Below is a small trained network, with its code and all its weights. Each question gives an input and a class and asks what happens when units are switched off, that is, made to give their printed mean instead of their output.

import numpy as np


def w(rows, s, z=0):
    codes = np.array(rows[::2]) - 128.0
    scale = np.full(codes.shape[1], s)
    scale[-1] = z or s
    return codes * scale


def f(y):
    return np.maximum(y, 0)


def log_softmax(a):
    a = a - a.max(-1, keepdims=True)
    return a - np.log(np.exp(a).sum(-1, keepdims=True))


def net(x, mask):
    res = np.array(x, float).reshape(1, 4) / 4 @ E
    y = f(res @ A[0][:, :-1].T + A[0][:, -1])
    res = res + np.where(mask, y, B[0][:, -1]) @ B[0][:, :-1]
    return log_softmax(res[-1] @ U[:, :-1].T + U[:, -1])


A, B = {}, {}
E = w([
[188,74,100,82,190,54,46,107,177,178,167],'x0',
[224,161,31,66,176,170,149,64,111,71,74],'x1',
[88,255,74,114,102,82,125,81,81,193,164],'x2',
[132,225,190,76,192,95,172,197,176,135,72],'x3',
],0.0088)
A[0] = w([
[56,115,231,202,69,66,104,221,151,215,167,93],'n0',
[120,63,82,177,98,149,110,98,75,120,178,49],'n1',
[126,203,209,76,221,89,149,215,196,146,40,27],'n2',
[87,157,163,197,73,200,218,145,47,48,89,78],'n3',
[113,69,93,179,97,140,105,70,107,115,155,5],'n4',
[175,59,102,84,184,27,78,125,169,156,185,52],'n5',
[152,43,156,169,162,214,101,192,169,82,79,36],'n6',
[105,150,73,99,97,209,187,149,79,69,73,133],'n7',
[106,82,106,146,52,124,84,136,119,130,179,39],'n8',
[177,54,165,142,131,168,126,171,172,37,99,31],'n9',
[90,254,57,126,107,99,117,89,22,213,173,125],'n10',
[121,87,74,141,85,173,77,98,100,117,165,46],'n11',
[48,88,195,157,112,85,129,172,153,149,184,59],'n12',
[144,61,78,153,93,191,105,81,80,125,174,39],'n13',
[186,79,71,39,204,77,75,104,157,147,149,92],'n14',
[230,160,57,79,188,163,165,71,101,70,66,187],'n15',
],0.0066,0.0011)
B[0] = w([
[180,111,5,166,147,251,167,46,191,108,177,253],'n0',
[54,173,132,69,171,100,168,187,119,58,127,187],'n1',
[30,183,138,53,190,141,205,204,68,51,100,230],'n2',
[172,46,229,144,111,86,162,159,7,239,251,231],'n3',
[58,154,135,59,182,120,152,173,96,82,89,179],'n4',
[147,46,180,147,126,77,192,174,64,199,189,194],'n5',
[177,199,125,181,2,27,27,139,145,80,40,206],'n6',
[179,47,185,176,129,139,155,84,101,244,201,200],'n7',
[74,151,127,54,178,154,131,135,136,110,127,171],'n8',
[144,192,118,234,64,59,55,145,190,113,69,201],'n9',
[115,190,136,222,53,32,31,111,155,76,52,236],'n10',
[92,156,149,102,179,147,150,204,126,73,95,182],'n11',
[175,121,68,153,129,195,162,63,206,122,148,205],'n12',
[44,179,130,37,193,156,160,191,96,70,93,195],'n13',
[152,33,177,125,112,109,123,89,77,216,224,195],'n14',
[208,95,56,145,122,228,185,58,210,82,141,225],'n15',
],0.0055,0.011)
U = w([
[166,105,56,141,150,253,156,45,201,118,140,249],'0',
[145,61,219,137,132,91,147,144,65,245,184,172],'1',
[66,171,145,28,207,138,156,211,115,65,77,2],'2',
[140,173,129,203,63,22,29,122,169,101,41,85],'3',
],0.011,0.00052)

Each question gives the input, the list of numbers given to net, and the class t.
The units are the neurons (one row each of A and B). Each row of codes is followed by its name. A weight is (code - 128) times the scale printed after its matrix; where a second scale follows, it is the last column's (A, B and U).
mask holds one flag per neuron, in row order. A switched-off neuron (its flag False) gives its mean, the last column of its row in B, instead of its output. The means were averaged over made-up inputs and are rounded, as every weight is.
A unit's drop is (log p(t) with every unit on - log p(t) with that unit switched off) / (log p(t) with every unit on - log p(t) with every unit switched off).
The circuit of an input: a set's keep is (log p(t) with only the set's units on - log p(t) with every unit switched off) / (log p(t) with every unit on - log p(t) with every unit switched off). Starting from the 12 units with the biggest drops (on a tie, the unit counted first), units are removed one at a time, each time the one whose removal leaves the highest keep (on an exact tie, the one counted first), for as long as the keep stays at least 0.8.
circuit, biggest first: the units of the circuit, biggest drop first
most important unit: the unit with the biggest drop
k most important neurons: the k neurons with the biggest drops, biggest first
drop of u: that unit's drop, to one decimal
input [0,1,6,-4], class 3: most important unit -> n10
input [7,8,4,7], class 0: 2 most important neurons -> (n15; n3)
input [6,4,-3,1], class 1: 3 most important neurons -> (n14; n5; n0)
input [6,-4,7,8], class 2: 4 most important neurons -> (n2; n3; n6; n9)
input [-8,-8,-3,-7], class 0: 3 most important neurons -> (n0; n12; n5)
input [4,1,3,-2], class 1: 2 most important neurons -> (n6; n14)
input [5,3,1,-5], class 1: 4 most important neurons -> (n14; n5; n2; n0)
input [-7,-7,7,6], class 0: 2 most important neurons -> (n0; n12)
input [-3,-4,5,1], class 3: 2 most important neurons -> (n10; n15)
input [-4,2,-4,-1], class 1: 4 most important neurons -> (n10; n3; n7; n0)
input [6,-3,8,-5], class 3: 3 most important neurons -> (n10; n3; n7)
input [-5,-1,8,-7], class 3: 2 most important neurons -> (n10; n2)
input [-2,7,8,-5], class 3: 3 most important neurons -> (n10; n0; n12)
input [7,1,2,-5], class 1: circuit, biggest first -> (n5)
input [4,5,6,-3], class 3: drop of n3 -> 0.2
input [-6,-5,8,2], class 3: drop of n14 -> 0.1
input [-4,0,5,-1], class 3: drop of n5 -> 0.6
